Below are the code and all the weights of a small trained network. Each question names an input and a target symbol and asks about switching units off, where a switched-off unit gives its printed mean instead of its output.

import numpy as np


def w(rows, s, z=0):
    codes = np.array(rows[::2]) - 128.0
    scale = np.full(codes.shape[1], s)
    scale[-1] = z or s
    return codes * scale


def f(y):
    return np.maximum(y, 0)


def softmax(a):
    e = np.exp(a - a.max(-1, keepdims=True))
    return e / e.sum(-1, keepdims=True)


def log_softmax(a):
    a = a - a.max(-1, keepdims=True)
    return a - np.log(np.exp(a).sum(-1, keepdims=True))


def net(x, mask):
    ids = ['αβεζηθλμπτω'.index(c) for c in x.split()]
    T = len(ids)
    res = E[ids] + P[:T]
    r = res
    for j in range(2):
        rows = slice(4 * j, 4 * j + 4)
        q, k, v = (r @ M[0][rows].T for M in (Q, K, V))
        z = softmax(np.where(np.tri(T) > 0, q @ k.T / 4**0.5, -1e9)) @ v
        o = O[0][rows]
        res = res + np.where(mask[j], z, o[:, -1]) @ o[:, :-1]
    y = f(res @ A[0][:, :-1].T + A[0][:, -1])
    res = res + np.where(mask[2:10], y, B[0][:, -1]) @ B[0][:, :-1]
    return log_softmax(res[-1] @ U[:, :-1].T + U[:, -1])


Q, K, V, O, A, B = {}, {}, {}, {}, {}, {}
E = w([
[154,109,174,168,188,107,159,185,202],'α',
[146,98,94,170,158,135,112,193,131],'β',
[195,53,120,151,195,197,180,135,174],'ε',
[224,201,152,228,132,251,138,135,124],'ζ',
[129,160,185,131,124,192,116,31,153],'η',
[153,111,83,98,120,210,106,83,46],'θ',
[161,84,153,63,76,99,150,169,83],'λ',
[94,51,170,141,99,97,51,129,69],'μ',
[80,144,215,65,138,149,157,155,166],'π',
[85,149,153,97,170,94,137,254,74],'τ',
[36,188,131,125,224,163,61,118,88],'ω',
],0.0098)
P = w([
[17,95,49,146,157,105,195,113,143],'0',
[140,64,160,150,118,152,196,106,117],'1',
[142,67,179,150,142,175,170,118,82],'2',
[173,76,167,130,168,212,136,134,111],'3',
[190,95,179,119,172,216,115,151,110],'4',
[189,123,179,116,160,214,90,162,107],'5',
[200,134,185,98,162,219,75,174,115],'6',
[192,168,186,94,154,218,58,186,106],'7',
[178,197,198,90,118,205,40,211,108],'8',
[198,212,199,88,149,213,28,209,113],'9',
[217,232,189,89,126,218,2,242,134],'10',
],0.0067)
Q[0] = w([
[68,161,10,122,98,48,153,68,171],'head 0',
[67,121,30,128,96,68,177,69,163],'head 0',
[189,59,234,199,212,249,76,185,51],'head 0',
[173,242,52,90,93,49,73,95,192],'head 0',
[92,114,225,111,104,131,158,112,26],'head 1',
[16,115,74,156,170,36,195,105,172],'head 1',
[32,140,88,85,94,77,244,24,196],'head 1',
[209,203,243,57,196,197,93,229,163],'head 1',
],0.013)
K[0] = w([
[190,96,219,121,129,161,66,150,111],'head 0',
[181,89,215,116,145,141,48,155,94],'head 0',
[84,125,37,111,100,101,194,99,151],'head 0',
[226,160,208,175,82,189,96,131,108],'head 0',
[24,59,139,63,252,115,126,121,135],'head 1',
[123,118,69,204,159,140,189,94,163],'head 1',
[124,75,72,183,145,112,165,121,122],'head 1',
[132,165,146,93,143,149,28,151,86],'head 1',
],0.013)
V[0] = w([
[111,234,90,227,129,220,30,60,153],'head 0',
[90,128,88,214,156,25,21,239,100],'head 0',
[189,173,167,219,204,183,190,175,227],'head 0',
[70,255,211,69,166,59,143,139,157],'head 0',
[15,97,126,161,215,115,29,129,135],'head 1',
[149,178,43,109,183,145,156,232,53],'head 1',
[80,61,149,35,89,44,169,232,171],'head 1',
[170,90,63,98,87,91,55,74,36],'head 1',
],0.0095)
O[0] = w([
[156,82,189,110,89,70,107,74,21,65],'head 0',
[90,166,184,148,254,32,108,169,91,184],'head 0',
[202,204,194,117,97,149,238,124,71,173],'head 0',
[192,161,21,18,188,122,117,126,88,12],'head 0',
[162,25,73,88,138,158,64,137,34,136],'head 1',
[66,105,107,232,191,189,179,36,113,253],'head 1',
[114,96,217,40,203,155,131,55,163,53],'head 1',
[204,109,116,198,103,62,55,31,174,53],'head 1',
],0.0099,0.004)
A[0] = w([
[86,235,121,197,183,196,70,139,99,202],'neuron 0',
[146,145,31,71,157,199,114,136,213,102],'neuron 1',
[254,180,142,107,165,99,189,114,44,28],'neuron 2',
[245,146,124,206,69,58,83,190,185,108],'neuron 3',
[154,174,30,40,210,67,156,141,98,148],'neuron 4',
[62,149,54,130,199,84,44,188,216,104],'neuron 5',
[116,47,82,49,118,105,131,112,194,15],'neuron 6',
[58,77,111,63,203,59,90,72,132,1],'neuron 7',
],0.0066,0.0045)
B[0] = w([
[164,70,119,81,136,101,174,116,161,250],'neuron 0',
[79,178,171,126,169,110,128,66,75,190],'neuron 1',
[79,156,150,95,106,154,37,155,187,180],'neuron 2',
[26,142,160,36,138,92,89,48,27,175],'neuron 3',
[105,151,112,111,39,44,148,90,195,161],'neuron 4',
[206,178,116,166,105,144,108,140,110,201],'neuron 5',
[81,186,2,173,158,191,73,81,67,139],'neuron 6',
[185,142,180,201,103,76,81,188,150,146],'neuron 7',
],0.009,0.015)
U = w([
[20,47,92,143,92,146,97,125,205,91],'α',
[204,125,135,195,107,134,104,187,166,74],'β',
[104,188,101,194,170,201,97,128,137,15],'ε',
[109,160,81,218,42,127,255,184,142,150],'ζ',
[118,186,159,125,98,144,96,161,80,1],'η',
[74,144,90,129,124,82,159,11,87,104],'θ',
[186,150,158,165,99,64,144,59,243,159],'λ',
[154,87,136,59,148,71,32,95,130,110],'μ',
[127,125,121,26,130,182,112,230,212,184],'π',
[125,68,176,129,244,102,179,92,53,163],'τ',
[244,48,59,61,122,180,136,156,70,238],'ω',
],0.0066,0.0047)

Each question gives the input, a string of symbols that net reads in full, and the target symbol t.
The units are the heads (4 rows each of Q, K, V and O) and the neurons (one row each of A and B). Each row of codes is followed by its name. A weight is (code - 128) times the scale printed after its matrix; where a second scale follows, it is the last column's (O, A, B and U).
mask holds one flag per unit, heads first, then neurons. A switched-off unit (its flag False) gives its mean, the last column of its rows in O or B, instead of its output. The means were averaged over made-up inputs and are rounded, as every weight is.
A unit's drop is (log p(t) with every unit on - log p(t) with that unit switched off) / (log p(t) with every unit on - log p(t) with every unit switched off).
The circuit of an input: a set's keep is (log p(t) with only the set's units on - log p(t) with every unit switched off) / (log p(t) with every unit on - log p(t) with every unit switched off). Starting from all 10 units, units are removed one at a time, each time the one whose removal leaves the highest keep (on an exact tie, the one counted first), for as long as the keep stays at least 0.8.
circuit, biggest first: the units of the circuit, biggest drop first
unit that matters most: the unit with the biggest drop
k most important neurons: the k neurons with the biggest drops, biggest first
which heads matter: for each layer, one digit per head in row order, 1 if its drop is at least 0.15 and else 0, layers parted by /
input ω β λ β β β β β β θ α, target μ: unit that matters most	head 0
input π λ τ α ω τ, target θ: 2 most important neurons	(neuron 1; neuron 4)
input π β λ β β β θ λ, target θ: circuit, biggest first	(head 0; neuron 1; neuron 4)
input θ η θ ε ζ, target θ: circuit, biggest first	(neuron 3; head 1)
input ζ β θ λ ζ π θ τ π θ β, target η: 2 most important neurons	(neuron 0; neuron 2)
input ω β λ β π β ε, target μ: circuit, biggest first	(head 0; neuron 4)
input α β λ, target π: circuit, biggest first	(head 0; neuron 2; head 1)
input β β τ π β ω ω ω β β ω, target τ: circuit, biggest first	(head 0; neuron 0)
input π ε ω, target θ: which heads matter	10
input ζ ζ λ β, target η: circuit, biggest first	(head 0; neuron 2)
input ω ε θ θ β λ ζ τ β, target τ: which heads matter	01
input β ε λ ζ β π ζ, target τ: which heads matter	10
input ε ζ ω τ μ β ζ ω ω ζ λ, target ω: 2 most important neurons	(neuron 4; neuron 1)
input β λ λ η μ ζ ζ, target τ: circuit, biggest first	(head 0; neuron 5)
input μ π ζ β β τ λ π μ μ θ, target μ: unit that matters most	head 1
input ζ α ω τ, target ω: which heads matter	01
input η θ τ θ θ β π θ, target ω: which heads matter	10
input β β ζ ζ β ε τ π ω, target τ: which heads matter	10
input β α λ η ω θ η, target τ: 2 most important neurons	(neuron 5; neuron 2)
input ζ ω ζ β β θ, target η: which heads matter	10
input ω β ε, target μ: circuit, biggest first	(head 0; neuron 4; neuron 2)
input ζ ζ ζ λ ω ζ, target η: circuit, biggest first	(head 0; neuron 2)
input β β α β θ β, target τ: 3 most important neurons	(neuron 3; neuron 4; neuron 2)
input μ μ ζ, target μ: which heads matter	01
input θ β λ β λ, target α: circuit, biggest first	(head 0)
input α ζ θ β β η ω β μ ζ, target π: which heads matter	10
